Here is a tiny trained network, its code and every weight. The questions are about switching its units off for an input and a class, where a switched-off unit gives its printed mean instead of its output.

import numpy as np


def w(rows, s, z=0):
    codes = np.array(rows[::2]) - 128.0
    scale = np.full(codes.shape[1], s)
    scale[-1] = z or s
    return codes * scale


def f(y):
    return y / 2 * (1 + np.tanh(0.7978845608 * (y + 0.044715 * y**3)))


def log_softmax(a):
    a = a - a.max(-1, keepdims=True)
    return a - np.log(np.exp(a).sum(-1, keepdims=True))


def net(x, mask):
    res = np.array(x, float).reshape(1, 6) / 4 @ E
    y = f(res @ A[0][:, :-1].T + A[0][:, -1])
    res = res + np.where(mask, y, B[0][:, -1]) @ B[0][:, :-1]
    return log_softmax(res[-1] @ U[:, :-1].T + U[:, -1])


A, B = {}, {}
E = w([
[221,114,141,2],'x0',
[160,218,43,134],'x1',
[132,121,124,134],'x2',
[143,107,117,149],'x3',
[53,71,67,82],'x4',
[119,138,134,116],'x5',
],0.012)
A[0] = w([
[249,216,130,121,104],'N1',
[145,78,155,136,186],'N2',
[118,181,53,128,165],'N3',
[155,85,61,119,221],'N4',
[53,100,106,130,136],'N5',
[107,107,56,84,165],'N6',
[92,114,170,157,91],'N7',
[161,142,78,95,25],'N8',
[122,167,50,126,162],'N9',
[94,167,138,191,44],'N10',
[147,84,188,56,133],'N11',
[107,158,130,178,253],'N12',
[113,100,146,162,184],'N13',
[80,79,134,131,145],'N14',
[168,159,221,181,188],'N15',
],0.016,0.0048)
B[0] = w([
[164,154,49,74,249],'N1',
[75,169,179,161,171],'N2',
[164,96,178,121,197],'N3',
[100,143,153,160,180],'N4',
[87,226,45,150,193],'N5',
[74,134,254,183,197],'N6',
[140,209,101,147,164],'N7',
[186,150,87,77,164],'N8',
[143,65,201,67,191],'N9',
[198,38,224,112,176],'N10',
[116,76,166,125,220],'N11',
[81,120,162,178,189],'N12',
[154,151,133,75,168],'N13',
[73,205,69,187,186],'N14',
[146,124,212,127,208],'N15',
],0.0081,0.016)
U = w([
[96,117,168,145,233],'0',
[145,90,161,124,235],'1',
[113,183,7,133,6],'2',
],0.018,0.0012)

Each question gives the input, the list of numbers given to net, and the class t.
The units are the neurons (one row each of A and B). Each row of codes is followed by its name. A weight is (code - 128) times the scale printed after its matrix; where a second scale follows, it is the last column's (A, B and U).
mask holds one flag per neuron, in row order. A switched-off neuron (its flag False) gives its mean, the last column of its row in B, instead of its output. The means were averaged over made-up inputs and are rounded, as every weight is.
A unit's drop is (log p(t) with every unit on - log p(t) with that unit switched off) / (log p(t) with every unit on - log p(t) with every unit switched off).
The circuit of an input: a set's keep is (log p(t) with only the set's units on - log p(t) with every unit switched off) / (log p(t) with every unit on - log p(t) with every unit switched off). Starting from the 12 units with the biggest drops (on a tie, the unit counted first), units are removed one at a time, each time the one whose removal leaves the highest keep (on an exact tie, the one counted first), for as long as the keep stays at least 0.8.
circuit, biggest first: the units of the circuit, biggest drop first
top k neurons: the k neurons with the biggest drops, biggest first
drop when u is switched off: that unit's drop, to one decimal
input [-2,-8,0,3,8,7], class 2: circuit, biggest first -> (N5)
input [7,-3,-5,-1,4,2], class 0: circuit, biggest first -> (N6; N1)
input [0,-4,-4,1,1,5], class 2: circuit, biggest first -> (N6; N10; N9)
input [-6,0,1,-2,8,0], class 2: top 4 neurons -> (N5; N14; N15; N11)
input [7,6,3,3,0,2], class 2: top 3 neurons -> (N1; N10; N15)
input [-4,1,6,2,-4,5], class 1: circuit, biggest first -> (N10; N14)
input [8,8,-3,3,3,7], class 1: top 2 neurons -> (N9; N6)
input [7,6,-2,-7,0,6], class 2: top 3 neurons -> (N1; N10; N15)
input [4,0,6,6,4,0], class 0: top 4 neurons -> (N6; N1; N4; N10)
input [3,-8,-4,7,1,0], class 0: top 2 neurons -> (N2; N14)
input [1,6,5,-3,6,-3], class 1: top 4 neurons -> (N9; N3; N14; N8)
input [5,4,-6,-3,-7,-8], class 2: drop when N1 is switched off -> 1.0
input [2,7,2,-8,7,2], class 1: drop when N8 is switched off -> 0.2
input [6,7,0,-1,-8,-5], class 2: drop when N1 is switched off -> 2.5
input [2,5,-6,1,-4,-5], class 2: top neuron -> (N1)
